What each symbol does to the items:
* | θ ζ ω
gn | qt nm pc
jh | qg hf pr
nc | cr rh cg
rc | rg qh hj
tp | pn mr nc
gl | br mh zn
cg | ls dr hd
bc | sb gq sn
fl | cz nq tq
hm | dl zz hz
qm | fm qj mp
ft | qr hj sz
tc | mr tp jg
gq | cg sb sr
bl | nm gn zb
mb | nz sj dj
qq | rr bn rg
jl | tp tc nz
qt | gt dn rq
mn | cn lp dh
dn | jd gt tz
rq | gs tz gm
sn | fg sr hp
jq | fz hh br
zz | rm dl bl
sz | fp lg hc
mz | dm qs fc
zm | hp dc lp
sf | hh jq mh
mh | td br qm
ls | sn lj zm
pg | bl hz gt
zf | dg qc fl
hh | pr fz td
hc | mz zd qd
zn | qj qm sq
hq | mn nf zp
zq | hc lf qp
fc | jl jb mb
sj | jg nz bc
qr | fl mt fp
pb | jh md hh
qg | jq sf gl
ld | rl qd tp
fz | dt pr hg
jd | pc zb qq
gm | qh rc ft
hz | gn bl jd
rh | dj cr dr
jc | zp ct md
mr | mb pn rh
qs | qp dm jb
pc | rq cq rr
qj | mc fm zc
sq | zc mp nl
lf | zd hc ld
dj | gq bc lj
td | qb hg fm
rg | qc zf mt
cz | lg sz lf
md | hf jh fz
lj | sr sn dc
nl | pg lt qt
cq | tz rq pp
zp | dh ds hf
dm | ld qp jl
sc | mp sq rm
qh | zf rg qr
qc | ft dg nq
lg | jj fp zd
mt | nq fl jj
br | hg td qj
pr | gl dt qb
sb | dr cg fg
ch | qm zn sc
fm | ht mc hm
fp | tq jj mz
nz | nc jg gq
bm | nf hq ct
qb | zn ch ht
rm | lt nl nm
gt | zb jd gs
hg | ch qb mc
lp | jc cn pz
qp | qd ld tc
tq | lf zq dm
jg | rh nc sb
jj | zq tq qs
dg | hj ft cz
nq | sz cz zq
jb | tc jl sj
dt | mh gl ch
hf | sf qg dt
mp | hm zc lt
dc | bm hp cn
rf | dc zm mn
ht | sq sc dl
pn | sj mb cr
dr | lj ls rf
bn | pp rr zf
dh | pb pz sf
zb | cq pc bn
cr | bc dj ls
hp | hq bm jc
gs | bn qq qh
nm | dn qt cq
qd | fc rl mr
dl | nl rm gn
fg | rf hd hq
rr | gm pp qc
zc | zz hm pg
rl | jb fc pn
pp | rc gm dg
lt | hz pg dn
nf | lp mn ds
cn | ct jc pb
hj | mt qr lg
zd | qs mz rl
tz | qq gs rc
ds | pz dh qg
ct | ds zp jh
mc | sc ht zz
sr | hd fg bm
hd | zm rf nf
pz | md pb jq

In the rows, 170 means zero.

The rows follow the links: the fewer symbols apart two items are, the more alike their rows tend to be.

Each row is also shifted at random along 7 hidden directions that mean nothing.

Some items, each with a row of numbers:
gn
102	138	146	203	167	136	209	172	137	175	219	167	175	160	158	187	125	159	157	121	206	160	141	195	143	182	159	203	184	205	133	167	176	196	176	148	171	175	163	108	158	113	202	176	160	166	197	125	129	145
jg
201	211	183	163	177	183	173	166	172	181	163	158	173	161	156	141	193	191	178	203	147	202	174	165	177	143	206	170	136	178	186	182	179	145	140	176	169	161	175	176	201	175	170	189	163	175	184	226	184	190
qh
170	161	174	183	143	178	159	159	198	173	159	221	170	161	199	205	199	131	162	154	191	156	177	183	169	165	179	122	201	155	190	155	176	178	172	147	133	175	146	167	122	177	195	159	185	184	172	172	160	153
zm
127	157	162	168	203	178	156	159	176	189	212	178	170	172	170	169	195	196	196	175	148	205	158	167	170	120	196	149	157	155	202	182	159	166	169	181	158	175	165	159	177	180	193	159	154	206	185	195	131	186
sn
231	204	185	182	179	153	169	151	163	185	200	189	172	204	141	166	201	133	185	174	162	188	154	191	163	130	235	167	150	164	168	199	162	165	164	157	191	170	165	158	179	144	173	158	168	217	197	238	143	163
pn
121	220	189	168	186	152	190	171	147	171	188	123	177	171	146	129	159	191	154	182	161	191	156	173	171	179	192	207	130	206	159	182	179	148	127	172	195	159	183	161	220	149	152	192	162	156	178	183	183	180
nc
134	156	167	165	172	168	169	151	149	172	126	193	185	157	191	152	157	154	172	172	155	177	150	191	182	183	117	159	174	180	175	184	150	165	147	186	171	179	206	140	146	145	164	187	182	147	142	153	212	171
dt
176	115	146	140	181	197	154	176	184	185	174	180	162	172	174	175	161	198	195	179	168	176	190	144	167	156	157	146	181	140	192	165	170	164	192	199	156	171	174	171	153	184	183	161	152	175	158	152	174	200
zn
169	203	191	179	167	122	187	154	151	158	178	190	175	203	167	182	149	120	173	172	183	137	179	169	146	196	149	184	196	158	134	180	167	146	187	172	186	188	168	148	157	125	153	174	155	185	174	154	167	167
jb
111	143	189	165	172	126	165	167	152	193	204	191	178	170	197	166	187	89	160	113	213	149	148	231	163	184	187	157	201	193	147	192	167	207	147	132	179	165	176	143	113	149	164	138	200	210	164	162	145	132
nl
155	150	157	167	167	170	185	209	166	141	146	143	166	173	166	167	132	208	152	167	156	161	171	148	170	215	131	201	184	192	154	162	175	176	190	186	191	182	174	207	193	201	136	171	168	120	165	119	191	192
dh
207	185	195	165	189	155	166	153	168	178	177	150	169	169	193	178	183	145	180	172	175	164	170	172	166	187	164	185	167	145	161	177	152	177	188	184	181	170	179	192	175	186	149	161	164	183	156	169	161	156
hp
188	189	179	178	188	171	162	144	165	169	151	176	176	164	188	171	184	168	189	190	143	182	161	170	179	160	142	169	160	149	181	180	143	164	177	190	169	180	186	170	176	175	167	179	167	176	159	183	174	165
fz
89	196	210	161	206	122	182	162	174	191	262	138	164	188	185	182	187	144	175	156	198	162	177	162	135	179	220	183	174	154	155	179	177	152	171	169	177	174	143	181	184	176	158	146	130	219	192	161	104	181
nz
172	168	158	168	171	156	181	167	132	177	173	166	179	195	127	136	139	156	160	157	171	183	138	198	172	174	184	192	145	204	153	192	167	173	139	167	210	160	198	128	180	108	162	177	182	158	167	176	197	164
mc
232	191	153	171	154	184	174	165	164	139	107	210	175	185	149	167	134	206	184	220	133	165	199	129	174	166	100	164	183	150	179	162	171	129	196	205	162	185	185	143	172	139	173	212	158	143	163	163	228	197
mn
164	203	197	181	193	118	166	140	146	165	195	187	180	211	170	174	170	119	169	155	166	165	147	189	160	184	162	179	177	157	162	192	144	171	182	175	200	179	180	146	166	131	146	160	171	198	164	163	160	147
qg
210	123	167	140	187	186	155	183	185	190	187	142	157	174	182	175	177	170	185	162	183	169	179	162	168	180	189	172	170	147	170	173	164	190	193	187	183	164	174	215	168	213	152	138	163	177	154	159	158	181
hg
216	236	212	159	166	159	164	147	188	143	102	207	176	173	213	182	184	156	184	229	139	147	216	127	168	197	99	146	204	120	185	164	164	113	195	208	149	195	173	195	158	190	137	198	152	164	149	166	219	195
ds
182	204	204	177	199	122	183	159	152	184	241	121	167	199	160	173	177	125	166	146	197	163	151	188	148	189	224	218	149	168	131	189	160	183	177	160	214	162	165	184	200	159	142	145	157	204	183	178	121	145
fp
89	140	153	167	161	210	151	176	187	166	139	164	170	120	211	172	178	204	172	176	170	163	180	168	198	165	122	148	177	174	187	147	169	182	154	166	130	168	175	178	151	209	194	179	191	151	143	147	180	163
cg
151	156	164	162	183	177	171	173	158	173	155	146	172	173	169	150	164	172	173	173	152	185	144	182	181	181	169	186	147	185	163	188	151	173	152	184	199	177	194	192	189	181	146	164	174	147	156	169	182	183
tc
82	144	150	146	187	164	162	191	148	170	196	167	176	202	127	126	136	208	150	152	155	197	149	175	177	168	178	169	159	208	191	180	180	168	138	176	197	157	188	132	183	132	162	170	179	160	164	145	198	192
qp
133	158	181	165	173	172	171	185	173	195	204	126	166	128	194	160	201	155	170	146	206	162	168	203	176	163	209	184	160	195	145	173	181	204	143	134	163	152	165	190	165	205	177	152	188	194	174	192	130	143
sr
203	127	147	161	183	177	152	177	165	186	199	189	166	215	132	160	178	160	184	152	159	194	144	190	173	135	225	156	158	172	181	197	158	190	172	168	202	169	175	166	166	158	170	134	180	198	179	201	153	177
sb
198	85	123	158	168	198	162	178	150	189	151	174	169	176	152	154	149	159	184	147	171	184	133	206	186	161	172	171	155	187	159	192	147	207	161	173	200	169	205	161	151	154	173	150	193	151	150	168	185	168
ft
178	179	160	196	134	184	178	156	163	151	119	169	175	155	177	183	148	149	151	169	187	142	161	186	186	200	129	185	164	180	146	151	162	179	159	156	168	170	182	161	162	146	178	190	195	126	146	149	202	137
gq
156	235	188	207	176	155	203	111	140	187	161	165	188	122	190	164	179	144	192	199	168	181	151	193	166	146	149	194	136	173	147	184	152	143	135	168	149	177	190	113	181	118	205	220	152	178	184	214	158	146
cz
157	159	166	158	154	206	139	193	204	157	148	178	164	170	179	172	196	192	161	177	163	166	190	159	194	162	180	136	178	167	199	153	181	175	164	159	154	164	156	211	163	220	169	156	195	166	156	176	183	177
sc
242	114	141	153	156	198	157	198	191	171	152	207	159	178	163	183	174	183	195	176	165	164	198	153	169	146	170	140	201	151	179	170	180	178	208	175	158	179	160	188	140	199	180	152	170	183	177	179	169	194
zb
158	147	159	187	154	200	192	169	183	168	117	153	172	87	230	195	164	197	166	175	176	165	175	163	176	197	103	178	181	174	169	141	168	183	178	179	123	180	173	188	161	215	192	199	165	116	160	132	179	163
jj
164	161	157	169	151	209	151	176	183	160	124	172	171	138	187	166	177	194	170	184	166	161	184	169	200	163	134	154	169	173	181	152	171	180	159	162	145	162	179	177	158	194	185	183	198	151	146	171	198	157
hm
197	195	179	185	159	146	186	169	162	149	151	198	175	178	172	183	156	156	172	180	164	150	185	159	158	183	134	176	200	166	152	171	174	156	195	172	167	188	164	158	160	154	164	185	163	170	182	162	177	171
dm
197	266	204	156	172	188	151	178	194	146	139	167	175	171	153	133	203	235	160	232	119	195	210	126	193	146	179	154	150	168	220	159	196	121	149	182	153	154	163	192	217	200	153	206	173	172	174	223	219	198
dc
157	191	179	176	194	141	158	147	155	167	195	203	179	216	151	166	174	154	177	169	145	187	149	176	166	151	176	158	170	158	189	192	150	159	175	180	190	179	176	139	171	132	163	163	167	201	174	181	163	170
sf
170	130	147	160	189	200	180	162	167	199	190	116	161	128	181	172	154	207	198	179	187	178	174	157	166	160	159	198	141	155	157	161	163	178	178	192	158	160	184	170	187	182	197	179	143	160	163	158	149	174

Where do the symbols, taken in turn from left to right, take each start?
Answer with the item's name.
103	226	179	211	153	160	191	134	166	163	178	178	180	149	176	189	166	163	157	178	186	162	167	173	164	164	158	173	160	175	167	150	177	146	146	151	137	172	155	120	175	121	214	208	161	166	184	170	158	146
ω ω θ ζ ζ θ ζ ω θ: mr
242	175	176	170	162	178	189	178	176	177	166	139	159	152	179	182	176	156	192	188	190	147	194	161	160	174	184	198	166	157	126	171	175	168	189	167	172	174	163	209	179	199	166	167	153	174	182	193	147	173
ω θ ζ ζ ζ θ: lt
134	92	128	175	144	199	173	194	168	168	156	140	162	162	168	182	134	165	145	128	206	150	144	195	183	209	165	188	164	200	142	153	165	217	162	152	189	165	179	190	159	177	173	148	198	116	144	115	176	151
ζ ω ζ θ θ: jj
203	112	142	161	184	185	151	156	158	182	160	182	171	171	175	174	153	171	189	158	167	176	155	180	179	165	132	165	172	150	179	176	141	198	194	192	177	168	200	150	148	158	178	160	178	168	142	147	180	157
ζ ω θ ζ ω θ θ: ch
150	162	171	159	205	136	167	180	148	174	243	133	165	234	123	156	145	170	159	140	175	180	142	174	156	185	216	206	149	178	158	188	161	184	180	178	231	161	174	171	207	144	138	137	162	185	173	149	147	171
ζ ω ζ ω ζ ω ζ: fm
93	130	155	173	163	179	174	185	186	169	179	173	168	158	186	189	160	188	147	143	182	173	161	166	166	190	165	154	187	182	190	150	179	181	167	168	152	175	154	176	159	187	182	163	168	144	171	122	163	179
ζ θ θ θ θ θ θ ζ θ: nq
196	205	205	166	167	140	183	172	147	169	148	138	176	176	177	145	173	114	149	161	181	156	152	204	174	219	183	206	156	199	129	192	163	179	142	158	216	166	193	200	181	170	116	165	192	154	154	179	195	153
ω ω ω θ θ: nf
200	208	201	203	145	107	193	160	161	168	211	203	174	216	151	199	174	75	132	118	218	143	151	210	138	200	229	177	195	186	139	177	183	185	173	123	193	171	139	147	148	114	162	149	181	197	201	173	141	128
ω θ θ θ ω θ ζ: tq
66	96	159	161	191	152	168	175	147	182	179	152	173	173	204	168	155	126	169	122	182	161	120	215	174	209	149	182	179	191	142	195	134	209	157	172	206	188	198	187	145	182	140	130	187	153	139	116	153	162
θ θ ω ζ ζ θ θ θ ζ: dh
168	191	179	163	156	186	151	185	180	147	130	161	171	167	176	155	178	184	154	183	160	158	184	166	197	185	150	166	169	179	176	159	174	173	158	162	171	162	177	198	175	198	149	175	201	152	146	170	207	163
θ θ ω ω ω ζ ω: sn
109	236	202	201	201	119	187	122	138	166	199	162	186	176	182	171	167	143	174	176	160	173	143	181	158	175	144	199	155	164	155	186	143	150	163	179	180	183	182	129	191	123	167	191	152	189	175	168	147	148
ω ω ω θ ζ ω: qm
238	141	163	152	172	181	165	166	167	177	147	156	165	173	177	174	152	158	183	174	179	157	178	165	171	194	144	183	170	147	156	171	155	180	194	193	186	168	192	186	163	175	153	164	168	155	141	149	192	169
ζ ω θ θ ζ ω ζ ω ζ: hz
124	161	129	174	164	202	163	161	148	163	143	182	182	146	143	139	131	237	171	189	150	190	168	164	195	137	111	165	151	191	194	155	175	163	145	178	146	153	200	90	172	113	216	220	184	146	155	161	217	164
θ ω ω ω θ: dr
186	168	135	166	158	210	160	201	167	157	172	134	164	188	102	137	145	237	156	180	161	184	171	159	194	147	201	193	126	202	172	158	190	177	150	159	192	141	176	167	215	157	180	180	191	147	171	189	195	173
ζ ω ω ζ ζ θ ω ζ: bc
124	205	184	169	158	184	162	190	190	140	146	135	166	177	173	166	173	194	139	184	161	158	179	151	189	204	170	179	158	182	174	150	178	158	154	167	180	169	160	227	204	212	139	171	185	133	153	153	194	179
ζ ζ θ ω ζ ζ θ ω: jl
